Below are the code and all the weights of a small trained network. Each question names an input and a class and asks about switching units off, where a switched-off unit gives its printed mean instead of its output.

import numpy as np


def w(rows, s, z=0):
    codes = np.array(rows[::2]) - 128.0
    scale = np.full(codes.shape[1], s)
    scale[-1] = z or s
    return codes * scale


def f(y):
    return np.maximum(y, 0)


def log_softmax(a):
    a = a - a.max(-1, keepdims=True)
    return a - np.log(np.exp(a).sum(-1, keepdims=True))


def net(x, mask):
    res = np.array(x, float).reshape(1, 2) / 4 @ E
    y = f(res @ A[0][:, :-1].T + A[0][:, -1])
    res = res + np.where(mask, y, B[0][:, -1]) @ B[0][:, :-1]
    return log_softmax(res[-1] @ U[:, :-1].T + U[:, -1])


A, B = {}, {}
E = w([
[141,18,56],'x0',
[253,141,163],'x1',
],0.011)
A[0] = w([
[113,22,91,118],'n0',
[175,106,155,89],'n1',
[124,139,116,253],'n2',
[178,84,179,90],'n3',
[77,74,147,118],'n4',
[15,124,168,96],'n5',
[69,113,100,82],'n6',
[42,91,47,125],'n7',
[191,138,110,180],'n8',
[186,140,164,111],'n9',
[223,109,162,110],'n10',
[166,77,20,89],'n11',
[91,112,118,114],'n12',
[220,130,116,73],'n13',
[118,252,119,100],'n14',
],0.018,0.015)
B[0] = w([
[188,168,190,224],'n0',
[104,227,110,157],'n1',
[214,44,16,253],'n2',
[94,213,104,164],'n3',
[81,110,104,178],'n4',
[68,226,102,209],'n5',
[83,206,106,174],'n6',
[121,184,103,248],'n7',
[122,148,77,207],'n8',
[45,189,90,182],'n9',
[79,239,70,209],'n10',
[199,238,246,200],'n11',
[103,216,102,163],'n12',
[62,247,121,182],'n13',
[254,214,219,194],'n14',
],0.0091,0.015)
U = w([
[87,159,131,91],'0',
[210,153,248,93],'1',
[180,98,98,254],'2',
[133,70,157,92],'3',
[115,57,157,104],'4',
],0.019,0.015)

Each question gives the input, the list of numbers given to net, and the class t.
The units are the neurons (one row each of A and B). Each row of codes is followed by its name. A weight is (code - 128) times the scale printed after its matrix; where a second scale follows, it is the last column's (A, B and U).
mask holds one flag per neuron, in row order. A switched-off neuron (its flag False) gives its mean, the last column of its row in B, instead of its output. The means were averaged over made-up inputs and are rounded, as every weight is.
A unit's drop is (log p(t) with every unit on - log p(t) with that unit switched off) / (log p(t) with every unit on - log p(t) with every unit switched off).
The circuit of an input: a set's keep is (log p(t) with only the set's units on - log p(t) with every unit switched off) / (log p(t) with every unit on - log p(t) with every unit switched off). Starting from the 12 units with the biggest drops (on a tie, the unit counted first), units are removed one at a time, each time the one whose removal leaves the highest keep (on an exact tie, the one counted first), for as long as the keep stays at least 0.8.
circuit, biggest first: the units of the circuit, biggest drop first
most important unit: the unit with the biggest drop
k most important neurons: the k neurons with the biggest drops, biggest first
drop of u: that unit's drop, to one decimal
input [-6,7], class 0: most important unit : n9
input [1,3], class 2: circuit, biggest first : (n5 n11)
input [-6,-5], class 1: 3 most important neurons : (n14 n10 n9)
input [4,-2], class 1: circuit, biggest first : (n11 n0)
input [-7,-6], class 1: 3 most important neurons : (n14 n10 n9)
input [-8,8], class 0: 3 most important neurons : (n9 n10 n11)
input [-7,8], class 0: 2 most important neurons : (n9 n10)
input [8,-6], class 1: 2 most important neurons : (n11 n0)
input [7,8], class 0: 2 most important neurons : (n10 n13)
input [6,0], class 1: drop of n10 : 0.0
input [-8,0], class 1: drop of n14 : 0.5
input [6,1], class 1: drop of n11 : 0.4
